Each row comes from the steps of one walk. Every step used is in the known rows, and no mark comes twice. Write the walk behind each row, first mark first.
Each row is shifted at random along 3 fixed directions that mean nothing.
Known rows:
geta sakek gabik movepo dagi lari lotaz gados leribiz rugov: [ -51    6  208   27   88    1  354 -167   54  -69 -234 -117 -215  -97
  -73 -158 -223   -9 -314   18   69   87    0   25   36   74  112  -42
 -190  -91 -258   96   67  -48 -159   40    6  -19  184  499  200 -108
  274  102  107 -159  299   71  -55 -173 -157   81  -37  -77  -18  238
  -84  -79  -17 -341 -200 -173  -56]
lari biseku gabik rugov: [  34  105  195   96  143   34  231  -99 -181  195  -80  150 -267 -181
 -135 -156  102    9   26   12  162  184 -182  213  151  143   15  -62
  140 -136  -92  120  -19   35  -14  343 -266  198  173  166  107  -66
  236  349    4  205  -59   13  -17 -144 -287   -7  -61 -107 -176  138
  105 -236  -58  167  -54  103 -249]
lari lotaz gados leribiz rugov biseku gabik romom geta: [ 172  179   48 -118 -208   50   99  -78  -73  128  -48  -13 -164  -96
  -41  108  -70   75  -13 -141 -256  -50  148   52 -233   66  147   30
  -90 -138  -56   37   87   87 -135 -217   63  -16 -184  138   93  -81
  202 -120  144 -134   74   73   79    9    4   75 -130  134  -22 -118
   -3 -144  -25   31  -38  -68  172]
gados leribiz sakek lotaz: [   2  -28  162   27   44   25  102  -24 -136   13 -157  103 -125 -120
   22 -119   -1 -126  -34   19   97  -26 -198   87   14  104  102  -97
  -27  -10  -47  110   22   -8   71  200  -93  213   70  208  176  109
  238  336  -95   49   27  -35  -83  -31 -185   70   22 -147  -22  167
  -41 -190   30   51 -133  102 -230]
rugov biseku movepo dagi lari lotaz: [ -36  104 -247   83   54   60   27 -122  155  132  -38 -109 -195 -168
  -40  194 -108  161 -207 -201   61   19  226   25 -104  123   29  231
   90   53  -83  -47   69   18 -167 -199   29 -115  -80  109   -9   14
 -103 -161  -11  159  111  -55  125 -122  103  -81  -90   66 -166 -309
   46  -58  -68 -296  115 -222  200]
dagi lari gabik romom sakek movepo biseku leribiz: [-245  163  -33  -57   -7   79   75   82   92  -63 -127 -213 -219   89
  -77  -87 -203  189 -240 -242 -163   50  455 -194 -108   57   84  291
 -236 -205 -126  146   82 -153 -384 -394  292 -318   31  264 -136 -270
 -227 -177   61  -92  331   61   24   -2   55  -85   -5  113 -137  -13
  204  -69 -192 -373  -35 -396  480]
gados leribiz rugov biseku movepo lari gabik romom: [-307   75 -263   74 -154   14 -498  116  120  249  265  133 -101   65
  247  217   24 -114   62 -212  364 -178  138  201   -9   82  -74  138
  484   34  298  -37    9  213   59 -370   75   -1 -526 -404  -38  155
 -106 -173 -239  291 -171   53   47   47  268  -10  -61  247 -380 -619
   29   48 -113   85   53 -133  301]
dagi movepo lari lotaz gados leribiz rugov biseku gabik romom sakek: [  16  159   25  -44 -121   96   30 -107   19  155   52  -64 -203  -31
    5  175 -147   64  -86 -137   21   -4  109   84  -78  102   19   96
   25  -62  -29   13   64  113  -80 -179   56  -96 -194  156  116  -78
  181 -159   -3  -32   39   95   78  -35   50   30 -136  109 -179 -209
   -2  -61 -103  -67  -61  -78  200]
lotaz lari gabik romom geta sakek leribiz rugov biseku movepo dagi: [-162  149 -112  -26  -92    6 -252   83  -18  278  175  112 -206  -35
  145  151  -29  -16   50 -242  205 -103   93  103   72    2   47   71
  382  139  225  -15 -148  219  -11 -193  -27  -45 -463 -364   16    1
   -9  -81 -176  290 -189  -49  144  -80  213   23   -8  166 -281 -531
  110   -8 -108   24    9  -36  236]
leribiz rugov biseku dagi movepo lari lotaz: [-224  -61 -168  184   80   28  129  -51  154   53 -210 -101 -263 -146
   14  -80  -12   13 -299 -120  248  -43  126   35   52  115  -10  160
   47  -11 -182   76    4 -102 -210   33    1   -1   77  212  -52  -16
  -68  113 -117  210  183 -114    1 -142  -34  -40   -9  -21 -172  -16
    5 -136  -47 -317  -55 -220   82]
movepo dagi geta sakek leribiz rugov biseku gabik: [ -71   33  325   10    3   29  320   56  -97   30 -293  -58 -265  -92
 -126 -195  -72   32 -157  -60   60   54  -40  -77  146   65   29  -55
 -130 -176 -293  193  -67 -160 -194  196 -104   34  196  300   37 -181
  178  250    6    9  130 -107 -141 -214 -278   21   20  -84  -87  282
   28 -259  -14 -133 -163  -98  -62]
movepo lari lotaz geta sakek rugov leribiz: [  57   66  161  -57  104   49  262  -16 -117   53 -122  -12 -222 -157
 -133  -31 -116  -48 -213  -33  -10  -85  -93  -23   94   15   37   -7
 -119  -79 -209  121  -49  -30 -164   78    4   60  140  297   58  -79
  107  167  -44    1  134  -32  -31 -143 -157    8  -11 -109 -127  296
   -6  -61 -107 -133  -94  -14  -63]
gados leribiz sakek rugov biseku: [ -62   13   93  -56  -96   84 -165  149  -84  202   24  111 -172  -76
   47   68  -28  -64    5 -123   50 -181  -91  112   69   54   40  -83
   85    7   11  136   -8   92   23 -104    5   95 -162  -36  -17   84
  191  112 -196   96  -90   81 -143  -48   54   74   84   39 -134  -72
  -22  -77  -94  113 -137   60  -36]
biseku gabik movepo lari lotaz leribiz sakek rugov: [  72  238   42  -84 -138  100  107 -153  -40  187   73  -70 -219 -156
 -159  282 -196  238   50 -178 -144   71  135   78  -67   60  120  112
   -9  -57  -80   21   47  138 -125 -312   67  -69 -157  119  130   -5
  224 -207   73   -2   40  199   59 -118   39   87  -78   75 -178 -361
   50 -140 -106  -84  -25  -65  178]
rugov leribiz sakek gabik biseku: [-165  -82  194 -114   23   87  152  222  -87   64 -230   -9 -226  -46
  -96 -247   37 -104 -191  -81  -88 -116   58  -24  138  -63   89  -43
 -218  -78 -156  237  -40 -107 -224   18   35   70   34  177 -127 -141
   -2  271 -148  135  138   43 -208  -45 -108   23  177  -14 -128  345
   15 -213 -183    4 -199 -102    5]
gados leribiz rugov biseku gabik movepo dagi lari lotaz: [ 358  366   85  -18   26   91  675 -490  -61  168  -86 -169 -333 -390
 -292  277 -237  523 -115  -77 -282  312  155  101 -147  287  180   37
 -215 -170 -488   88  269   33 -255   35 -147 -152  186  593  260 -186
  401  -76  342 -132  147  164   10 -245 -274   38 -294  -57   -6 -231
  131 -284   62 -199   61  -77   22]
geta lotaz gados leribiz rugov biseku movepo: [ 193  160  -10   90 -140  -18  -37 -214 -151  250  128   86 -171 -218
   80  266  -33   16   64  -93  106   44 -159  284  -43  140  136  -99
  191   61   42   20  110  282  138   -4 -223  101 -144   26  254  115
  497   36   27   64 -128   64   37 -129  -13  114  -77  -41  -84 -377
  -35  -88   75  128  -21  141 -109]
geta sakek lotaz leribiz rugov biseku lari gabik romom: [  18  262   30  -86 -176   -4  -20 -114  -88  217  116   55 -186 -128
   31  129  -98  103   88 -134   17    0   52   93  -55  165   67   10
  106  -62   52   92   13  183  -20 -120  -57   13 -249  -25  164  -33
  189    0   27   93  -38   93   45  -21  -16   43  -75   62 -142 -359
  134 -153 -104   49  -49   25  134]
dagi biseku movepo lari gabik: [-128  175 -118   59  -34   65 -112  -53  197   30   92 -104 -147   19
    4  105 -215  328 -115 -252   88  189  334  -98 -141  176    6  253
   23 -165 -116  -26  127  -38 -239 -375  125 -287  -38  151  -37  -76
 -110 -346  100  -14  160  105   93  -10   63  -58 -159  128 -112 -382
  168  -29  -57 -435   99 -358  432]
movepo dagi lari gabik romom: [ -38  184 -101  -71   43  105  -19  -10  134   64   95  -11  -73   19
  -63   69 -148  162  -68 -189  -63  107  260  -82 -156  106    9  199
   60  -80  -55 -126  103  -30 -191 -313  134 -182 -195   97  -30  -94
 -228 -247   95   12  126   44  132   27   85  -67 -152  156 -117 -277
  146   -2  -87 -238  118 -266  343]
lari lotaz leribiz sakek rugov: [ 130   91  237  -17    9   88  221 -103 -131  128  -93   86 -195 -203
 -113   18  -83  -16  -16    9  -21   32 -201  152   47  121  109  -86
   -9  -73 -137   66   13   58    6  141  -70  178   71  256  169   45
  354  192   -2  -11   35   42  -14 -112 -149  121  -45  -60  -69  115
  -64 -155   -8   64 -146  104 -224]
dagi geta sakek gabik: [-112   12  233  -90   -4   32 -152  179   35   36  -89  112  -17  111
   32  -76 -157 -115  -65 -102   77  -34   15 -164   29  -56   -1  -21
   11  -23   47  -39 -104   41  -38 -131   70   -7  -96   -3  -24   -5
  -62  -60  -47   13  113  -29    0   15   40  -30   93   84  -73  142
   -5   37  -95  -99  -93 -146   78]
lotaz lari biseku movepo dagi: [  69  237 -191 -100 -125  136  -56 -111  209   90  141 -135 -104  -53
  -76  277 -292  488 -108 -330 -144  173  434 -143 -254  136  103  221
  -58  -22 -197 -127  218  -28 -260 -551  162 -359 -108  105  -31  -88
  -52 -489  214  -83  107  165  146  -59  186  -18 -189  193  -38 -601
  163  -21  -17 -484  154 -363  461]
movepo lari lotaz leribiz rugov biseku dagi: [   3  151 -230  -45 -238   96  -15 -143  158  158   41 -148 -199 -158
  -37  286 -168  255 -160 -233 -105  -79  305  -26 -165  137   68  144
  -46   -7 -168  -10  190   39 -233 -403  127 -177 -148  111  -12  -26
   43 -265   46    3  118   85   43  -70  122   33 -125  135 -113 -460
   47  -92  -62 -277   22 -237  317]
lari gabik movepo dagi: [ -23  159 -199  -36   89   27 -122 -195   23  229  222  124 -124  -90
   -4  255  -65  112   95 -149  121  106   88  125   15   46   19  133
  287   63  162 -139   34  240    5 -180  -69  -51 -302 -157   87   84
  -85 -115  -51  241 -124   48  192  -16  116  -50 -113   80 -230 -540
  131   35 -127  -12  147  -67  182]
lotaz gados leribiz rugov: [ 279  138  138  -41  -85   92  114 -215  -82  132   61  112  -99 -114
  -17  198 -123   69   15   31  -73   83 -188  172 -115  196  108 -171
   -3  -68 -152  -54  243  135   62   14  -78   63  -19  280  250   63
  482   -5  139 -195  -26  144   18  -24 -105  147 -200  -28   39 -120
  -37  -26  118   42  -68   93 -115]
rugov leribiz sakek movepo biseku dagi geta: [  -4  151  -30 -106  -33   80  190  -77    6   92 -104  -58 -157 -190
 -123  132 -192  286 -105 -201 -159   68  240 -135  -93   76   96  117
 -133  -97 -215   39  121  -93 -280 -215   75 -124  -33  217   11 -116
  -14  -88   99   21  134   11  -17  -77  -26  -79  -47   15  -99 -201
  103 -196    5 -232   41 -251  253]
lari lotaz leribiz rugov biseku movepo dagi geta sakek gabik: [-247   -8  160  -21 -124  -11   11   79  147  -24 -219 -121 -153   15
   12 -100 -238  -20 -272 -180  135  -71  212 -141   19    9   35   67
  -98 -113 -127   67  -73  -74 -208 -246  130  -98   10  161  -34  -89
    4  -99  -13  -27  268  -45  -55 -125   18   13   59  109 -149   70
 -106  -76  -91 -353 -158 -358  192]
rugov biseku leribiz sakek lotaz lari: [ 169  110   63  -10  -38   85  183  -66 -180  213  -67   92 -226 -225
  -29   97  -19   91   13  -98  -86   28 -124  155  -14  158  138 -103
   13   17 -117  124   65   40   15  191 -149  163  -26  142  155   88
  337  238   19  175 -110   33  -11  -99 -110   88  -29  -78  -82 -126
  104 -254   20   84  -44  155 -182]
biseku dagi movepo lari lotaz geta: [ 153  125  -46   81  162   33  293 -313   29  142  -42   60 -168 -275
 -106  141 -132  165 -129 -103  134  168   30    5  -57  134   -7   84
   64  -24 -192 -132   32   23 -110  124 -140   53   53  316  216   41
  148  -15  161  108   54  -58  176 -180 -127  -37 -194 -105 -143 -145
   35 -103   71 -236  112 -106  -46]
geta sakek rugov biseku gabik: [-257  -95  192   50  -35   -6 -243  276  -69  136 -116   76 -212   73
   78 -218   66 -214  -44 -119  308 -164  -89   34  216  -58  -54  -38
  130   13   92  198 -219   16  -20   34  -73  146  -56 -148 -105   20
   34  224 -229  240  -49  -59 -111 -116  -19  -33  221   -4 -187  165
    9 -109 -193   51 -194  -12  -72]
lari gabik biseku leribiz sakek movepo dagi geta: [ -98  201  -77  -99  -17   54    6 -113   49  182   34   17 -130  -99
  -79  263 -185  194    2 -227  -68  100  249  -38  -72   73   76  181
  100 -108   29  -84   43   78 -109 -270   79 -145 -231   23   56  -22
  -68 -180   23  105   69    1   97  -55   87  -25 -123  126 -261 -390
  105  -89  -80 -147  129 -235  342]
gabik romom geta leribiz sakek: [ 298  322  197 -179  -70   86  288 -184 -238  198   56  145 -125 -184
 -169  183  -56   93  167   -6 -320  119  -71   66  -81   68  219  -70
   25  -29  -63  -86   66  194  -23   90 -109   38 -171  143  238 -133
  294   44   90  -57  -13    5   84   22 -161  138 -121   -7   50 -135
  149 -123   67  261  -26  199  -12]
lotaz lari gabik biseku leribiz: [-144   47  -75  -15  -55   51 -119   63   90   96  -13  -23 -167   51
   -5    2  -45   62 -128 -178  -23   -3  200   16  -58   91   24  113
    7 -131  -32   38  108  -27 -104 -179  103 -102  -68   54  -97  -31
  -51  -67   -7   63  129   48   49  -21   65   13  -80  114 -174 -123
  139  -45 -160 -179   18 -217  263]
rugov leribiz sakek lotaz lari gabik romom geta: [-315 -142    1 -117 -107   35  -73  398   27 -137 -242  -54 -106  143
   61 -451    5 -148 -247 -220  -80 -217  252 -199 -119  -85   76  126
 -220 -128  -42  158  -77 -263 -290 -252  284  -56 -101   66 -242 -124
 -294  102 -111   33  271  -61  -37  128   93    4  132  103  -27  263
   55 -131 -168 -305 -151 -324  330]
gados leribiz rugov biseku lari lotaz geta: [  44   27    0   35 -140   24   63 -105   18  181  -68   68 -148 -198
   14   87  -72   41 -141 -102  131 -109   16   62  -84  136  -14  -38
   21  -88 -153   38   82   39  -54  -13  -46  104  -42  176  115  112
  277   43   42   30   18   34  -17  -88  -42   48 -117    3 -113  -93
  -67 -105   47 -124  -42  -86  -56]
geta leribiz sakek movepo lari biseku: [ 109  212  188   34  150   66  480 -233 -126   62 -124    0 -252 -316
 -187    2 -169  233 -120   -2  -62  286  -17   61   68  152  188   19
 -112 -111 -302  179   95  -27 -186  206 -149  -36  255  474  244 -177
  311  173  109  -24  155   65  -80 -183 -275  107  -83 -133   -9   56
  170 -196   55 -156  -51  -10  -95]
sakek gabik romom geta leribiz: [ 169  269   97 -214  -91   69   29   65  -99   86   25   19  -69  -11
 -131  135 -102   64   65 -134 -430  -16  220 -116 -182  -58  225   87
 -107   14   33  -65   34  139 -161 -339  138 -179 -200   35    1 -202
  -61 -249   73 -155  149   14  106   45   44   78   -4  114   37  -90
  172   33  -71   65   15  -82  280]
romom geta leribiz rugov biseku gabik: [ 194  204  230  -11 -137   38  239  -84 -223  209  -80   57 -262 -161
 -112   40   17  131   59  -63 -129   75  -36   99    0  101  156 -102
  -23  -94 -181  125   40  104 -116  145 -192   11   31  163  107 -155
  367  115   76    2  -31   -6  -32 -118 -232  119  -57  -40    3  -22
  143 -208   46  152  -86   94  -54]
rugov leribiz sakek gabik biseku dagi lari lotaz: [  96  182  -44  -13   54   89  218 -155  -33  305  -29    2 -279 -316
 -118  202  -36  130  -88 -113  -69  -13   84  142    5  105  107   59
   56   77 -105   43   57  124 -117   43  -85   47 -138  114   95  -19
  109   68  -13  248    0   27   32 -143  -44  -29  -85   18 -212 -191
   51 -221  -82   33   46  -18   17]
leribiz rugov biseku lari gabik: [-227  -40  -48   92 -159   33 -133  128   82  144  -58   27 -195   -5
   85 -138   28   53 -135 -163  231  -64  120    4   19  103  -60   52
   59 -136  -91  158   25  -45 -160  -97    0  -17  -58   -7 -114   12
    8   92  -92  184   41   41  -68  -22   29   -7   23   84 -130 -144
   74 -145  -89 -180  -88 -191  157]
lari lotaz leribiz sakek: [-199  -97   18  -56 -202   74 -141   80  172  -62 -129  -79  -48   73
   15  -76 -157  -84 -219 -132   20 -148  141  -64 -127   37   21   81
 -129 -102  -94  -36   96 -124 -116 -288  238  -26  -79  185  -67   65
    5  -96  -48 -103  260   25  -17   88   86   70  -31  113  -29   52
 -122  -20  -82 -312 -140 -270  204]
lotaz gados leribiz sakek movepo dagi: [-348 -239  -58   18  -10   26 -252  171  155  -61 -130  -24  -52   95
  122 -144 -107 -213 -249 -134  243 -162   96  -56   14 -101   16   78
   -7   69   76   21  -19 -120  -89 -290  174    7 -139   54  -37  109
  -83    4 -160   45  146  -29  -51  -30  167    4  139   16 -125    3
 -126   34  -86 -327 -139 -298  131]
romom geta leribiz rugov biseku: [ -59   36  -20   33  -58   -3 -171   78 -143  236   19  201 -173  -90
  103   58  112 -227   37  -43  122 -195 -161  216  108   31   92  -81
  292  118  162   33  -54  242   79  106 -118  113 -226 -172   24   31
  155  174 -267  198 -121 -129    7   -1   24  120   52   14 -120  -76
   66   45  -27  238  -99  153  -67]
leribiz sakek lotaz lari gabik romom geta: [ 227  215  195 -161  -28   91  358  -72 -187   66  -87  103 -149 -149
 -118 -122  -79  202   36 -113 -289  198   46  -65 -163   95  195  -26
 -156 -148 -165   65    9  -15 -169   74  -52   14  -22  257  147 -137
  166  108  193  -32   69   66   96   25 -139   82  -85   12   80    0
  169 -268   18  -25  -31   28   31]

Write each row's walk:
[-124   21  197   92   54  -22   -6  105 -107    5  -97   36 -165  -65
   27 -225  -62 -205  -34 -103  154  -34  -77   87   64  -26  160   28
  118  -41   91   62 -132   25   -2   11   -7  124  -64  122  159  -55
  162  136  -49   -8   91 -102   14 -133  -87   61   45  -23 -111  179
  -74  -99    7  -45 -177  -32  -82] -> movepo dagi biseku gabik romom geta lotaz gados leribiz sakek rugov
[ -83    5  -20   89  -89  -35 -232  -87   69   81   60  115   -6 -116
  134   55 -154 -128  -54 -122  270  -21  -76  106  -71   77   43   16
  231  -14  122 -123   86  106  172  -70  -25   99 -181   42  241  175
  237   -3  -18    8   58  -43   59  -39   68   69 -132   51 -109 -198
 -143  -14   76 -156  -12  -97   29] -> lari biseku dagi geta lotaz gados leribiz sakek
[-329 -119  135  111  182  -50   -8  106  -21   65 -138  171 -173  -19
  102 -255    1 -285 -118   13  471  -18 -252  134  307   15  -45  -62
  306   33   88   51 -182   25   86  301 -120  170  -59  -39   81   54
   68  343 -246  253   -3 -159    3 -136  -46   46   50  -57 -244  129
    1   -1  -58 -100 -151  -36 -147] -> lotaz lari gabik movepo dagi geta sakek leribiz rugov
[-248   53 -164  -24  -63  101  -80   60  248   73  -85 -192 -164  -23
  -62   84 -161  145 -243 -293  -12  -47  435 -114 -106   -5   74  290
  -29   42  -54  -43    1  -40 -274 -462  225 -215 -185   57 -118  -50
 -239 -284  -60  120  235   41   62  -66  206  -40   16  192 -208 -260
   -3  -90 -152 -406   32 -381  415] -> leribiz sakek gabik biseku movepo dagi lari lotaz
[-150  -62   25   71 -166   67 -179  125   61  108  -63  -71 -195  -37
   33   39  -81  -48 -142 -185  138 -153   72   79   -7    5   -7   89
   38  -78  -18  151  -12  -29  -86 -240   92   41 -109   66    5  101
  130  -41 -114   58   50   81  -65 -128   76   61   25   93 -223  -79
 -121 -136 -120 -149  -96 -137  116] -> movepo lari lotaz gados leribiz sakek rugov biseku gabik
[ -93   66   80   60 -146  -40    5    5  -76   55  -14   88  -97  -67
   48 -169  -48 -113  -34 -116  110    7   11   22  -56    2   99   29
   84 -106   55   20  -33   69  -22  -16  -31   78 -163   64  142  -27
  163   93   23   61  121  -57   73   -1  -31   76  -21   31  -52  -52
   24 -112   -7  -59 -130  -61   55] -> biseku lari gabik romom geta lotaz leribiz sakek
[ -81    0 -217  -62 -295   59 -255  -21  207  116    3 -133 -127  -41
   74  182 -120   82 -181 -230  -32 -215  268  -13 -201   83   37  106
  -59   11  -46  -16  179   12 -132 -474  193 -116 -208   25  -60   80
   30 -224  -19  -59  129   90   10   -3  214   32  -67  162  -73 -357
  -89  -49  -83 -278  -18 -274  330] -> lari lotaz gados leribiz rugov biseku dagi
[-195   73 -119   -7 -205   24 -247  103   76  196  102   67 -131    8
  110   34  -11  -21  -10 -180  147 -129  155   90  -57  106  -41   79
  185  -85   88   44   47   73  -71 -280   78   -1 -332 -149  -52   22
  -14  -84  -64  153  -18   68   11   34  143    6  -37  176 -216 -355
   74  -53 -123  -26  -51 -178  241] -> lotaz leribiz rugov biseku lari gabik romom
[-181  -56  -42   61  -72   17  -30  142   42   26 -161  -48  -92  -62
   33  -62 -147  -38 -215 -238   50  -42  128  -72  -28  -35  110   83
    2   19  -53   39   -7 -101 -103 -154   71  -51  -66  101  -38   25
   -8   -8  -25  106  182 -109  -12 -118  108   24   83   40 -107  -49
   17  -66   -9 -335  -44 -249  110] -> rugov biseku leribiz sakek movepo dagi geta lotaz lari
[ -29   78  119   96  -22   17  171  -69    1   34  -98    9 -111 -106
  -37  -69 -198  125 -127 -166   74  214   71  -32  -48   77  114   55
    5 -143 -159    8   52  -83  -90   11  -37  -62   61  259  116    0
  137   21  153   25  173  -37   63 -137  -74   51 -107   15  -79  -89
   52 -145   64 -323   21 -218   69] -> biseku leribiz sakek movepo dagi geta lotaz lari gabik
[ 405  371  231 -168  -73   70  365 -176 -381  255   70  113 -235 -355
 -179  191 -103  147  163 -105 -396   98 -132  134  -45   81  283 -120
  -53  -46  -93  109    1  255  -37   59 -176   77 -106  203  253 -147
  460  106  121  -38  -53   81   22 -116 -140  158  -33  -41   14 -100
  116 -203   -4  283  -84  278 -137] -> gabik romom geta lotaz leribiz sakek rugov biseku
[-142   72    8  -28  -64   16 -154  139  -33  276    6  111 -167  -68
    3   57  -13  -34  -26 -158  114  -99   31  -25   94  -17  -53   20
  178   22  121   76 -131  154  -38 -113  -55   38 -209 -165  -41  -10
  -24   29 -154  284  -37   -1  -13  -81   96  -76  140   52 -246 -151
  105  -68 -186   55  -59  -30   82] -> dagi geta sakek gabik rugov biseku lari
[ 104  123  -94   67 -128  -32  -24  -56 -156  231   56  121 -157 -206
   94  103   43 -104   16  -90   27 -100  -82  178  -69   38  134  -36
  185   55  126   65   24  255   58  -13 -131  127 -252  -47  197   25
  293   91  -25  111  -63  -29   69  -71   48   71   -2    4  -78 -231
   37  -69   22  147  -75  126  -56] -> gabik romom geta lotaz gados leribiz rugov biseku lari
[-215  163  -99 -143 -141   37 -150  156   -7   97   40 -147 -232   49
  -60   60 -146  139 -147 -296 -153 -141  375 -135  -76  -73   87  210
 -108  -48    6  134  -20   20 -319 -539  240 -314 -179  -28 -197 -234
 -195 -254  -74   27  171   96    4    4  159  -57   43  121 -180 -160
  203    5 -283 -262  -19 -286  554] -> romom geta sakek movepo lari biseku gabik rugov leribiz
[ 251  156   35  -61 -195   85  365 -229   16   50 -177 -224 -214 -237
 -219  121 -165  273 -230  -72 -348   92  149  -25 -203  150  162   73
 -348 -162 -371  100  232  -68 -266 -133   36 -128  190  516  128 -142
  298  -74  216 -248  312  105   15 -118 -119  129 -124  -27  108  -24
   27 -189    6 -312  -52 -130  144] -> geta leribiz rugov biseku lari lotaz gados
[-219   34  147   73   75   81   77  173 -111  109 -118   70 -270  -32
   16 -200   88 -199  -71  -18  241  -69 -101  115  224   31   18   37
  153  -20   24  175 -121   13  -65  182  -29  118  -29   -8   26 -107
   64  305 -240  190  -35  -71  -57  -84  -97   44   34   10 -253  164
   49 -134  -94  100 -177   29  -84] -> movepo lari biseku gabik romom sakek leribiz rugov
[  34  227    1  -61  -20   81  130 -179  -79  281  135   31 -268 -243
 -119  214 -179  258  -32 -195  -56  134   74  143    4  164   67   16
   73  -54  -97   76   73  114 -129 -135  -91 -111 -151  194  104  -74
  224  -62   37  131  -30  163    5 -136    4   50  -95    4 -211 -376
  152 -120 -123  -84   22  -58  140] -> lotaz leribiz sakek movepo dagi lari gabik rugov biseku
[ -16  -10  -49   41   -7  -25 -167   55  -70  170  -10   88  -89 -143
   10   12    0 -200  -47 -167   68  -50  -66   73   20  -80   56   38
  167   91  214  -36  -93  157   55 -100  -87  116 -160  -61   70   78
   30   55  -84  193   39  -78  100 -116  110    3  109   -2 -197  -68
  -65  -42 -108    6   10  -38  -11] -> sakek gabik rugov biseku dagi geta lotaz gados
[ 134  110   81 -109  -53   63   33  -75 -213  202   29  131 -185 -156
   57  103    7 -130   39  -14  -24 -100 -208  217   17  115  106 -126
   65   52   96  114   29  219  104   92 -110  165 -167   55  210   34
  337  224 -128   54 -134   54  -17   -3  -31  101   -4  -37 -106  -61
  -16 -106  -66  263 -129  226 -164] -> gabik romom sakek lotaz gados leribiz rugov biseku
[-175  154  -65  -65 -161   16  -71  -62  172  -67  -39 -141  -98  -26
   14   62 -322  169 -184 -219   17  -14  267 -174 -159  150   88  157
  -76  -81 -108  -41  105  -31 -175 -398  219 -237  -34  199   78  -98
    9 -263   58 -164  289   18   41  -30   73   62 -114   91  -68 -211
   57  -11  -28 -509  -50 -330  383] -> movepo lari biseku dagi geta sakek lotaz leribiz rugov
[-244  -40   -3   81  -91  -98 -123   56  -52   86  -97   22 -142  -40
   64  -98   -7 -174  -43 -154  227  -66    6  127   66  -17   32   33
  138  -25  117   70  -64   98   16  -83  -65   75 -143  -48   17   29
  114   68  -90  168   80  -62  -31  -85   35   27   97    2 -191  -58
    2  -56  -99  -70 -111 -153   43] -> dagi geta lotaz leribiz rugov biseku gabik movepo
[-150  101  -46  138  106  -89  -29   14  -24  -18  -58  -14 -135 -106
   44 -139 -142  -95 -138 -198  137   38  164   29  -66  -26  169  183
  112   51  129   25  -72   57  -94 -165   16  -84  -99   97  107 -124
  -18 -101   64   45  200 -142  138 -147   54   -5    4    8 -121  -24
   96   37  -48 -270  -23 -250  127] -> sakek movepo dagi lari biseku gabik romom geta lotaz leribiz
[ -49   44   98   62  -85   59  124  -25   -5  150  -92  -12 -236 -176
  -19   61 -112   44 -138 -141   90    2   80   84   40   48   70   19
   -8  -59 -120  149  -11   26 -144  -68  -36   70  -50  154   91   29
  223   35  -15  158   37   77  -64 -153  -39   63   30   39 -207 -120
  -57 -211  -53  -61 -108 -110  -18] -> rugov biseku movepo lari lotaz leribiz sakek gabik
